Below is a small trained network, with its code and all its weights. Each question gives an input and a target symbol and asks what happens when units are switched off, that is, made to give their printed mean instead of their output.

import numpy as np


def w(rows, s, z=0):
    codes = np.array(rows[::2]) - 128.0
    scale = np.full(codes.shape[1], s)
    scale[-1] = z or s
    return codes * scale


def f(y):
    return y / 2 * (1 + np.tanh(0.7978845608 * (y + 0.044715 * y**3)))


def softmax(a):
    e = np.exp(a - a.max(-1, keepdims=True))
    return e / e.sum(-1, keepdims=True)


def log_softmax(a):
    a = a - a.max(-1, keepdims=True)
    return a - np.log(np.exp(a).sum(-1, keepdims=True))


def net(x, mask):
    ids = ['ΓΠΣβδεζθλμτω'.index(c) for c in x.split()]
    T = len(ids)
    res = E[ids] + P[:T]
    r = res
    for j in range(2):
        rows = slice(4 * j, 4 * j + 4)
        q, k, v = (r @ M[0][rows].T for M in (Q, K, V))
        z = softmax(np.where(np.tri(T) > 0, q @ k.T / 4**0.5, -1e9)) @ v
        o = O[0][rows]
        res = res + np.where(mask[j], z, o[:, -1]) @ o[:, :-1]
    y = f(res @ A[0][:, :-1].T + A[0][:, -1])
    res = res + np.where(mask[2:10], y, B[0][:, -1]) @ B[0][:, :-1]
    return log_softmax(res[-1] @ U[:, :-1].T + U[:, -1])


Q, K, V, O, A, B = {}, {}, {}, {}, {}, {}
E = w([
[161,192,165,76],'Γ',
[251,49,135,111],'Π',
[154,161,133,124],'Σ',
[47,182,110,176],'β',
[231,143,115,218],'δ',
[178,188,122,135],'ε',
[127,149,151,111],'ζ',
[77,129,206,95],'θ',
[115,181,71,99],'λ',
[110,60,47,181],'μ',
[98,72,77,98],'τ',
[43,125,52,143],'ω',
],0.022)
P = w([
[88,221,233,199],'0',
[109,195,192,181],'1',
[93,188,153,171],'2',
[103,165,115,159],'3',
[98,147,73,143],'4',
[101,131,44,135],'5',
[103,117,6,125],'6',
],0.011)
Q[0] = w([
[78,97,117,252],'H0',
[242,59,150,112],'H0',
[62,163,86,128],'H0',
[78,183,110,150],'H0',
[173,63,169,92],'H1',
[246,129,136,115],'H1',
[170,114,92,215],'H1',
[189,192,61,213],'H1',
],0.016)
K[0] = w([
[110,89,110,237],'H0',
[173,163,196,178],'H0',
[87,80,74,77],'H0',
[92,98,101,89],'H0',
[182,137,254,110],'H1',
[172,156,121,101],'H1',
[184,128,48,140],'H1',
[141,131,38,117],'H1',
],0.02)
V[0] = w([
[64,43,170,192],'H0',
[77,106,197,112],'H0',
[177,242,57,176],'H0',
[162,156,190,186],'H0',
[41,153,153,2],'H1',
[178,183,72,133],'H1',
[192,167,155,96],'H1',
[99,178,113,75],'H1',
],0.0099)
O[0] = w([
[161,146,52,168,89],'H0',
[76,138,6,66,89],'H0',
[78,98,217,159,254],'H0',
[92,66,132,116,123],'H0',
[93,167,74,41,93],'H1',
[147,100,190,122,185],'H1',
[191,105,123,96,97],'H1',
[78,122,151,58,154],'H1',
],0.011,0.0095)
A[0] = w([
[227,151,166,64,167],'N0',
[196,154,63,110,204],'N1',
[66,251,205,167,85],'N2',
[96,53,111,97,251],'N3',
[95,161,76,22,140],'N4',
[242,117,143,145,156],'N5',
[190,2,106,208,63],'N6',
[119,13,139,100,111],'N7',
],0.0082,0.015)
B[0] = w([
[39,131,95,104,179],'N0',
[11,97,170,151,162],'N1',
[200,174,69,86,252],'N2',
[169,44,98,118,223],'N3',
[139,134,163,181,182],'N4',
[98,107,171,115,192],'N5',
[205,156,58,56,205],'N6',
[102,192,100,135,155],'N7',
],0.012,0.014)
U = w([
[184,129,137,123,18],'Γ',
[154,71,72,75,5],'Π',
[142,100,127,127,169],'Σ',
[166,113,52,157,148],'β',
[144,129,117,117,71],'δ',
[120,108,243,164,158],'ε',
[136,88,131,134,254],'ζ',
[93,38,89,160,211],'θ',
[119,172,128,26,161],'λ',
[144,210,156,173,248],'μ',
[62,224,164,148,82],'τ',
[131,249,34,107,59],'ω',
],0.012,0.0064)

Each question gives the input, a string of symbols that net reads in full, and the target symbol t.
The units are the heads (4 rows each of Q, K, V and O) and the neurons (one row each of A and B). Each row of codes is followed by its name. A weight is (code - 128) times the scale printed after its matrix; where a second scale follows, it is the last column's (O, A, B and U).
mask holds one flag per unit, heads first, then neurons. A switched-off unit (its flag False) gives its mean, the last column of its rows in O or B, instead of its output. The means were averaged over made-up inputs and are rounded, as every weight is.
A unit's drop is (log p(t) with every unit on - log p(t) with that unit switched off) / (log p(t) with every unit on - log p(t) with every unit switched off).
The circuit of an input: a set's keep is (log p(t) with only the set's units on - log p(t) with every unit switched off) / (log p(t) with every unit on - log p(t) with every unit switched off). Starting from all 10 units, units are removed one at a time, each time the one whose removal leaves the highest keep (on an exact tie, the one counted first), for as long as the keep stays at least 0.8.
circuit, biggest first: the units of the circuit, biggest drop first
most important unit: the unit with the biggest drop
k most important neurons: the k neurons with the biggest drops, biggest first
heads that matter: for each layer, one digit per head in row order, 1 if its drop is at least 0.15 and else 0, layers parted by /
input θ ε τ μ β δ β, target ω: heads that matter => 11
input Π μ λ, target μ: circuit, biggest first => H1, N6, N2
input τ λ λ ε μ ε ε, target μ: heads that matter => 01
input ε Γ Π Π ε θ ε, target θ: circuit, biggest first => H0, N1, N2
input θ ε ε Γ θ Γ Σ, target θ: circuit, biggest first => N2, N6, H0
input τ Π μ Σ, target μ: most important unit => H1
input τ ε θ, target τ: heads that matter => 11
input ε ω ε λ, target ω: circuit, biggest first => H1, N5
input μ ε μ ζ, target μ: circuit, biggest first => H1, N3, H0
input ε ε ε ε θ Σ, target θ: circuit, biggest first => H0, N2, N1
input ε β λ τ ε, target τ: circuit, biggest first => H0, N1, N6, N3
input μ ε Γ ε ε, target ε: heads that matter => 01
input ε δ ε ε ω θ, target ω: circuit, biggest first => H0, H1
input ε ε Π, target Π: circuit, biggest first => N6, H1, H0
input λ ω ε λ λ ω Σ, target ω: circuit, biggest first => H1, H0, N2
input λ ε θ, target λ: heads that matter => 01
input μ θ ε ε, target θ: circuit, biggest first => H0, N2, N1
input λ ε μ ε, target μ: circuit, biggest first => H1, N3
input Γ ω μ Γ λ, target μ: heads that matter => 11
input ε μ Σ, target μ: heads that matter => 01
input ω λ ζ, target ω: circuit, biggest first => H1, H0
input ε Σ Π Γ ε Π Σ, target ε: circuit, biggest first => N6, H0
input θ ε ε μ τ μ ε, target τ: 2 most important neurons => N1, N3
input λ ε ε, target λ: 2 most important neurons => N2, N4
input Γ β Σ ε δ Σ, target ε: 2 most important neurons => N5, N2
input μ θ μ Σ ε δ, target Γ: 2 most important neurons => N6, N5
input τ Π λ, target τ: 2 most important neurons => N1, N4
input ε Γ β ω λ ζ, target ω: 2 most important neurons => N2, N5
